Below are the code and all the weights of a small trained network. Each question names an input and a target symbol and asks about switching units off, where a switched-off unit gives its printed mean instead of its output.

import numpy as np


def w(rows, s, z=0):
    codes = np.array(rows[::2]) - 128.0
    scale = np.full(codes.shape[1], s)
    scale[-1] = z or s
    return codes * scale


def norm(h):
    return h / np.sqrt((h * h).mean(-1, keepdims=True) + 1e-5)


def f(y):
    return y / 2 * (1 + np.tanh(0.7978845608 * (y + 0.044715 * y**3)))


def softmax(a):
    e = np.exp(a - a.max(-1, keepdims=True))
    return e / e.sum(-1, keepdims=True)


def log_softmax(a):
    a = a - a.max(-1, keepdims=True)
    return a - np.log(np.exp(a).sum(-1, keepdims=True))


def net(x, mask):
    ids = ['αβδζηθλμστ'.index(c) for c in x.split()]
    T = len(ids)
    res = E[ids] + P[:T]
    r = norm(res)
    for j in range(2):
        rows = slice(4 * j, 4 * j + 4)
        q, k, v = (r @ M[0][rows].T for M in (Q, K, V))
        z = softmax(np.where(np.tri(T) > 0, q @ k.T / 4**0.5, -1e9)) @ v
        o = O[0][rows]
        res = res + np.where(mask[j], z, o[:, -1]) @ o[:, :-1]
    y = f(norm(res) @ A[0][:, :-1].T + A[0][:, -1])
    res = res + np.where(mask[2:6], y, B[0][:, -1]) @ B[0][:, :-1]
    return log_softmax(norm(res)[-1] @ U[:, :-1].T + U[:, -1])


Q, K, V, O, A, B = {}, {}, {}, {}, {}, {}
E = w([
[68,184,67,82],'α',
[139,117,52,192],'β',
[135,125,55,192],'δ',
[141,122,55,192],'ζ',
[21,117,97,176],'η',
[43,214,139,92],'θ',
[136,157,76,223],'λ',
[156,100,163,12],'μ',
[81,166,224,110],'σ',
[152,116,129,228],'τ',
],0.011)
P = w([
[1,39,111,186],'0',
[36,34,122,183],'1',
[61,43,130,165],'2',
[78,66,114,164],'3',
[88,84,106,161],'4',
[96,98,104,161],'5',
[106,110,109,162],'6',
[121,117,117,162],'7',
[131,134,114,174],'8',
[140,147,118,183],'9',
[150,168,122,188],'10',
[155,178,113,200],'11',
[153,190,92,218],'12',
],0.0068)
Q[0] = w([
[254,78,162,146],'head 0',
[147,109,141,99],'head 0',
[119,174,126,171],'head 0',
[108,139,172,117],'head 0',
[34,157,121,118],'head 1',
[81,136,72,150],'head 1',
[75,150,151,136],'head 1',
[115,157,140,122],'head 1',
],0.019)
K[0] = w([
[24,32,73,149],'head 0',
[80,95,138,135],'head 0',
[202,231,116,239],'head 0',
[167,104,169,189],'head 0',
[171,205,208,204],'head 1',
[129,232,139,178],'head 1',
[249,225,170,144],'head 1',
[156,143,134,170],'head 1',
],0.011)
V[0] = w([
[100,124,254,103],'head 0',
[104,133,216,135],'head 0',
[124,111,130,76],'head 0',
[137,194,102,95],'head 0',
[159,116,168,204],'head 1',
[149,212,115,190],'head 1',
[160,154,72,83],'head 1',
[74,178,83,139],'head 1',
],0.012)
O[0] = w([
[129,115,247,85,70],'head 0',
[195,132,223,140,118],'head 0',
[80,160,135,113,84],'head 0',
[47,123,131,254,80],'head 0',
[169,71,166,66,145],'head 1',
[134,115,249,9,146],'head 1',
[115,202,124,75,29],'head 1',
[61,161,146,124,253],'head 1',
],0.009,0.0057)
A[0] = w([
[248,108,73,140,74],'neuron 0',
[142,149,123,102,254],'neuron 1',
[182,125,198,135,121],'neuron 2',
[185,162,87,150,16],'neuron 3',
],0.014,0.0043)
B[0] = w([
[93,173,93,155,254],'neuron 0',
[126,44,122,199,199],'neuron 1',
[166,179,55,178,198],'neuron 2',
[131,210,162,11,170],'neuron 3',
],0.012,0.0032)
U = w([
[151,223,61,121,253],'α',
[138,128,126,120,34],'β',
[129,129,125,127,6],'δ',
[126,123,120,124,28],'ζ',
[115,60,52,249,162],'η',
[35,168,206,160,56],'θ',
[79,78,121,14,81],'λ',
[64,120,197,101,199],'μ',
[207,135,200,200,243],'σ',
[222,45,125,59,228],'τ',
],0.013,0.0043)

Each question gives the input, a string of symbols that net reads in full, and the target symbol t.
The units are the heads (4 rows each of Q, K, V and O) and the neurons (one row each of A and B). Each row of codes is followed by its name. A weight is (code - 128) times the scale printed after its matrix; where a second scale follows, it is the last column's (O, A, B and U).
mask holds one flag per unit, heads first, then neurons. A switched-off unit (its flag False) gives its mean, the last column of its rows in O or B, instead of its output. The means were averaged over made-up inputs and are rounded, as every weight is.
A unit's drop is (log p(t) with every unit on - log p(t) with that unit switched off) / (log p(t) with every unit on - log p(t) with every unit switched off).
The circuit of an input: a set's keep is (log p(t) with only the set's units on - log p(t) with every unit switched off) / (log p(t) with every unit on - log p(t) with every unit switched off). Starting from all 6 units, units are removed one at a time, each time the one whose removal leaves the highest keep (on an exact tie, the one counted first), for as long as the keep stays at least 0.8.
circuit, biggest first: the units of the circuit, biggest drop first
top k neurons: the k neurons with the biggest drops, biggest first
heads that matter: for each layer, one digit per head in row order, 1 if its drop is at least 0.15 and else 0, layers parted by /
drop of u: that unit's drop, to one decimal
input β η μ σ μ β δ δ σ τ ζ ζ, target α: circuit, biggest first : (neuron 3)
input δ τ θ η μ δ θ, target μ: circuit, biggest first : (head 1; neuron 2)
input β η η η η σ η β η ζ μ, target η: heads that matter : 00
input θ θ λ η, target λ: circuit, biggest first : (head 1; neuron 1)
input η μ η η ζ λ τ ζ, target α: heads that matter : 10
input η λ τ τ η μ η μ α τ θ, target τ: heads that matter : 01
input θ σ τ σ μ β ζ η α μ τ θ τ, target α: heads that matter : 00
input η τ η α β β α α η α η η θ, target θ: circuit, biggest first : (head 1; head 0)
input η τ θ η τ δ δ η μ α, target μ: circuit, biggest first : (head 0; head 1)
input σ λ σ η, target σ: circuit, biggest first : (head 0; neuron 2)
input η η α μ λ η λ μ α α η θ, target θ: circuit, biggest first : (head 0; head 1)
input ζ δ η θ ζ μ λ η α η η μ, target α: top 2 neurons : (neuron 3; neuron 0)
input η α η μ η, target μ: heads that matter : 10
input η τ η η θ β η δ λ σ β, target α: heads that matter : 00
input θ η ζ μ β τ η μ μ θ η, target μ: heads that matter : 01
input η β η λ α θ η μ θ, target μ: circuit, biggest first : (head 1)
input α η η η η α α, target η: drop of head 0 : 0.3
input η μ α η δ θ α ζ θ α, target θ: drop of head 1 : 0.5
input μ λ α θ β δ μ μ, target α: drop of neuron 3 : 0.2
input δ η η μ λ α τ σ τ β σ, target τ: top neuron : (neuron 0)
